Each row was made from one path, in order. Every step used is in the known rows, and no mark comes twice. Write each row's path.
(in the rows, 128 means zero)
Known rows:
pume > demiv > keneno > taru > digos > firo: [175  77 160  95  61 110 148 161 100 117 173 107 120 164 162 176  97 104]
tikimo > digos > firo: [135  78 153  93 108 162 133 164 140 118  91 144 105 144 135 147 140 139]
pume > tikimo > taru > keneno > demiv: [132 106 114 107 102 134 111 104 134 132 179 118  83 111 127 125 128 107]
firo > demiv: [129 120 165 118 136 147 118 115 102 121 119 137 157 114 127 136 136 127]
pume > taru: [114 124 123 153 120 111 125 125 139 129 140 129 123 137 160 121 115 112]
digos > firo > demiv > keneno > pume: [143  79 206  86 114 137 177 172 138  99 158 111 164 124 163 185 106 111]
pume > demiv > keneno > taru > digos: [167 110 125 111  71  91 134 128  95 120 178 103 129 145 159 151  98  87]
taru > digos > pume > tikimo: [163  98 102  76 131 152 132  96 144 130 165  90 131 165 137 155 124 114]
firo > demiv > keneno > pume: [133 113 170 102 124 118 162 141 131 102 163 109 172 104 161 159 107  95]
digos > pume > taru: [122 100 100 126 137 120 149 127 159 109 140  99 127 151 167 128  87 104]
pume > tikimo > taru: [112 121 125 143 110 143 123 126 167 150 144 119 101 136 151 106 126 115]
taru > keneno > pume > tikimo > digos: [134 102 103  67 139 130 129  92 151 129 182 123  89 109 154 149 133 105]
pume > tikimo > taru > digos > firo > demiv > keneno: [140  62 206 113  74 179 110 168 132 137 160 118 136 155 158 158 133 134]
taru > keneno > pume > tikimo > digos > firo: [143  71 136  50 129 147 144 126 158 125 178 127  80 129 157 177 130 119]
demiv > keneno > taru: [142 113 137 122 102  84 150 145 152 110 162  92 138 127 152 141 104  94]
pume > demiv > keneno: [133 137 139 145 109  85 135 143  97 113 140 127 110 131 171 115  87 108]
tikimo > taru > digos > firo > demiv: [131  59 187 109  76 213 107 172 107 140 127 138 147 146 121 164 140 156]
taru > digos > pume > demiv > keneno: [160 100 111 100 100 117 138 140  95 103 156  98 127 160 163 145  78 111]

Write each row's path:
[138 131 114 106 120 109 172 112 117 120 158 124 117 123 165 143  93  86] | keneno > pume > demiv
[178  84  95  57 117 134 150  86 164 125 186  70 137 164 140 169 119  86] | keneno > taru > digos > pume > tikimo
[140  72  79  72 120 127 126 109 130  84 144 110  97 123 146 143 100  91] | tikimo > digos > pume > taru > keneno > demiv
[163  64 197  72  91 162 157 169 116 109 175 111 175 137 148 206 123 119] | taru > digos > firo > demiv > keneno > pume
[129  74 199 112 107 122 174 170 148 102 170 111 159 131 196 178  92  93] | digos > firo > demiv > keneno > pume > taru
[147  70 140  94  88 153 162 150 146 133 181 114 137 158 161 194 120 108] | keneno > pume > taru > digos > firo
[173  71 200  61 101 153 157 139 133 121 195 103 159 143 165 203 132 102] | taru > digos > firo > demiv > keneno > pume > tikimo
[129 119 180 129 124 122 120 143 107 106 133 125 161 115 146 133 118 123] | firo > demiv > keneno
[137 117 111  86 148 113 141  88 144 134 215 111 103 113 149 156 119 108] | taru > keneno > pume > tikimo
[170  76 106  79  95 118 153 143 150 101 179  63 155 156 142 169  94  97] | demiv > keneno > taru > digos > pume
[141  93 157 113  96 128 136 133 120 115 189 108 180 125 178 175 111  85] | firo > demiv > keneno > pume > taru > digos
[173  87  86  72  99 126 154 103 108 112 166  88 132 163 148 161  86  89] | keneno > taru > digos > pume > demiv
[145  69 202 124  84 149 112 168 101 117 155 127 158 154 168 175 121 129] | pume > taru > digos > firo > demiv > keneno
[158  64 203  67  99 130 143 140 158 105 138 111 129 138 177 161 130  88] | pume > tikimo > digos > firo > demiv > keneno > taru
[133  85 105 125  73 141 132 169 117 114 154  96 114 159 170 125  67 114] | tikimo > taru > digos > pume > demiv > keneno
[151 115 116  95 120 120 115 105  94 109 163 125 111 103 104 150 128 118] | taru > keneno > demiv
[158  74 193  87 103 190 113 143  86 128 131 141 162 146 113 184 151 152] | taru > digos > firo > demiv
